Below is a small trained network, with its code and all its weights. Each question gives an input and a class and asks what happens when units are switched off, that is, made to give their printed mean instead of their output.

import numpy as np


def w(rows, s, z=0):
    codes = np.array(rows[::2]) - 128.0
    scale = np.full(codes.shape[1], s)
    scale[-1] = z or s
    return codes * scale


def norm(h):
    return h / np.sqrt((h * h).mean(-1, keepdims=True) + 1e-5)


def f(y):
    return y / 2 * (1 + np.tanh(0.7978845608 * (y + 0.044715 * y**3)))


def log_softmax(a):
    a = a - a.max(-1, keepdims=True)
    return a - np.log(np.exp(a).sum(-1, keepdims=True))


def net(x, mask):
    res = np.array(x, float).reshape(1, 8) / 4 @ E
    u = 0
    for l in range(3):
        y = f(norm(res) @ A[l][:, :-1].T + A[l][:, -1])
        res = res + np.where(mask[u : u + 10], y, B[l][:, -1]) @ B[l][:, :-1]
        u += 10
    return log_softmax(norm(res)[-1] @ U[:, :-1].T + U[:, -1])


A, B = {}, {}
E = w([
[127,120,130,130,124,123,121],'x0',
[124,136,127,133,124,135,131],'x1',
[134,137,124,122,133,136,138],'x2',
[62,65,111,12,78,173,73],'x3',
[130,123,113,119,137,105,117],'x4',
[136,141,124,119,138,139,143],'x5',
[10,104,84,162,120,101,204],'x6',
[131,3,79,159,211,209,54],'x7',
],0.0054)
A[0] = w([
[90,125,41,217,126,125,216,93],'0.n0',
[187,175,170,107,90,148,126,97],'0.n1',
[95,144,138,27,89,137,40,190],'0.n2',
[132,132,179,101,150,37,150,206],'0.n3',
[132,77,121,172,122,188,163,148],'0.n4',
[213,229,140,107,91,130,149,102],'0.n5',
[183,214,186,222,208,116,50,172],'0.n6',
[106,114,72,85,151,187,63,137],'0.n7',
[45,113,171,65,200,127,131,252],'0.n8',
[137,109,160,42,47,67,254,205],'0.n9',
],0.0066,0.0023)
B[0] = w([
[104,77,247,66,168,68,101,198],'0.n0',
[199,5,172,88,136,162,121,179],'0.n1',
[101,195,230,56,123,195,143,250],'0.n2',
[214,149,174,56,38,131,121,175],'0.n3',
[169,228,87,71,214,122,144,164],'0.n4',
[137,110,246,152,85,173,139,226],'0.n5',
[105,173,11,155,54,140,117,249],'0.n6',
[234,51,141,168,116,175,165,215],'0.n7',
[106,165,106,213,2,219,103,197],'0.n8',
[43,222,89,109,93,126,139,254],'0.n9',
],0.0046)
A[1] = w([
[117,155,158,78,95,24,221,77],'1.n0',
[195,179,148,123,88,161,47,185],'1.n1',
[128,144,146,116,21,136,248,149],'1.n2',
[187,119,147,103,36,96,197,146],'1.n3',
[95,120,160,43,102,86,139,122],'1.n4',
[94,54,61,88,98,206,254,253],'1.n5',
[50,58,144,119,131,94,120,101],'1.n6',
[179,68,112,145,240,55,142,144],'1.n7',
[143,128,120,210,197,114,67,136],'1.n8',
[115,53,151,132,221,76,179,157],'1.n9',
],0.0076,0.0029)
B[1] = w([
[99,72,67,124,161,92,153,204],'1.n0',
[188,172,129,134,145,151,148,241],'1.n1',
[130,129,97,138,94,112,148,254],'1.n2',
[135,151,186,178,126,97,100,203],'1.n3',
[108,151,97,131,118,166,227,178],'1.n4',
[80,134,104,158,145,89,2,226],'1.n5',
[159,145,99,150,147,179,100,145],'1.n6',
[97,231,120,134,147,125,147,169],'1.n7',
[120,202,147,98,127,185,185,172],'1.n8',
[101,159,227,142,136,130,136,153],'1.n9',
],0.0088,0.006)
A[2] = w([
[108,134,134,180,162,187,137,228],'2.n0',
[189,196,3,102,132,206,108,4],'2.n1',
[183,137,117,86,103,210,105,70],'2.n2',
[128,41,93,176,199,5,206,72],'2.n3',
[111,91,42,146,223,78,80,192],'2.n4',
[143,183,165,157,104,73,209,142],'2.n5',
[103,193,241,71,141,139,182,58],'2.n6',
[197,150,231,150,182,173,196,67],'2.n7',
[218,135,128,130,131,104,153,92],'2.n8',
[152,11,103,106,147,168,21,137],'2.n9',
],0.0079,0.0021)
B[2] = w([
[141,162,118,98,150,107,99,188],'2.n0',
[143,80,91,120,124,159,254,220],'2.n1',
[73,70,169,51,139,100,178,207],'2.n2',
[129,90,212,148,184,118,197,161],'2.n3',
[117,133,163,172,77,141,102,174],'2.n4',
[179,50,135,131,159,144,44,255],'2.n5',
[106,109,171,84,183,195,111,214],'2.n6',
[57,170,87,176,113,90,120,219],'2.n7',
[121,145,64,198,90,120,86,166],'2.n8',
[188,79,109,105,175,54,114,229],'2.n9',
],0.0092,0.0054)
U = w([
[235,169,147,220,44,109,112,91],'0',
[96,53,181,204,148,51,237,63],'1',
[183,163,23,155,152,207,248,252],'2',
[75,216,156,162,223,171,132,140],'3',
[129,146,215,47,63,219,168,108],'4',
[32,199,50,115,25,106,158,98],'5',
[216,37,100,39,178,154,149,118],'6',
[97,70,51,164,160,121,39,122],'7',
],0.015,0.0018)

Each question gives the input, the list of numbers given to net, and the class t.
The units are the neurons (one row each of A and B). Each row of codes is followed by its name. A weight is (code - 128) times the scale printed after its matrix; where a second scale follows, it is the last column's (A, B and U).
mask holds one flag per neuron, layer by layer. A switched-off neuron (its flag False) gives its mean, the last column of its row in B, instead of its output. The means were averaged over made-up inputs and are rounded, as every weight is.
A unit's drop is (log p(t) with every unit on - log p(t) with that unit switched off) / (log p(t) with every unit on - log p(t) with every unit switched off).
The circuit of an input: a set's keep is (log p(t) with only the set's units on - log p(t) with every unit switched off) / (log p(t) with every unit on - log p(t) with every unit switched off). Starting from the 12 units with the biggest drops (on a tie, the unit counted first), units are removed one at a time, each time the one whose removal leaves the highest keep (on an exact tie, the one counted first), for as long as the keep stays at least 0.8.
circuit, biggest first: the units of the circuit, biggest drop first
most important unit: the unit with the biggest drop
top k neurons: the k neurons with the biggest drops, biggest first
k most important neurons of layer l: the k neurons of layer l with the biggest drops, biggest first
drop when u is switched off: that unit's drop, to one decimal
input [6,-7,-6,4,5,-7,0,3], class 6: most important unit	2.n9
input [7,7,-3,-7,8,-3,0,6], class 2: top 3 neurons	0.n6, 2.n1, 1.n3
input [3,3,1,-6,5,-5,-1,2], class 2: circuit, biggest first	0.n6, 2.n1
input [-1,-1,5,0,-3,-5,2,-3], class 1: top 2 neurons	1.n0, 0.n6
input [-7,-8,0,7,4,4,1,0], class 5: 2 most important neurons of layer 2	2.n5, 2.n6
input [2,-8,1,-5,7,7,1,3], class 3: top 2 neurons	0.n0, 0.n8
input [-2,2,0,-7,8,-4,-2,6], class 2: top 2 neurons	0.n6, 2.n1
input [-1,6,0,0,-2,-4,4,7], class 3: top 2 neurons	0.n6, 0.n4
input [8,-6,-5,-8,-4,-4,0,2], class 2: top 4 neurons	0.n6, 1.n8, 1.n3, 2.n1
input [-1,-3,3,0,3,7,5,6], class 3: 2 most important neurons of layer 1	1.n7, 1.n9
input [-2,3,-1,3,-8,-3,-1,6], class 6: 2 most important neurons of layer 1	1.n3, 1.n0
input [2,6,2,0,2,-2,-1,1], class 2: 2 most important neurons of layer 1	1.n1, 1.n3
input [-2,8,-5,0,2,-8,1,-5], class 1: 4 most important neurons of layer 1	1.n0, 1.n5, 1.n3, 1.n8
input [-7,7,5,-7,0,4,1,5], class 3: most important unit	0.n0
input [0,3,-4,6,-7,-2,6,2], class 7: top 2 neurons	1.n5, 2.n9
input [3,-1,5,0,0,4,-2,6], class 2: 2 most important neurons of layer 1	1.n7, 1.n8
input [7,8,0,5,-1,6,8,2], class 7: drop when 1.n5 is switched off	0.6
input [-1,8,-5,-7,-1,8,8,3], class 3: drop when 2.n8 is switched off	0.0
input [1,2,-3,-1,-7,2,1,3], class 3: drop when 0.n0 is switched off	0.1
input [1,5,-3,-7,1,3,-5,7], class 2: most important unit	0.n6
input [-3,-5,-3,-5,-6,0,-3,3], class 2: drop when 0.n6 is switched off	0.5
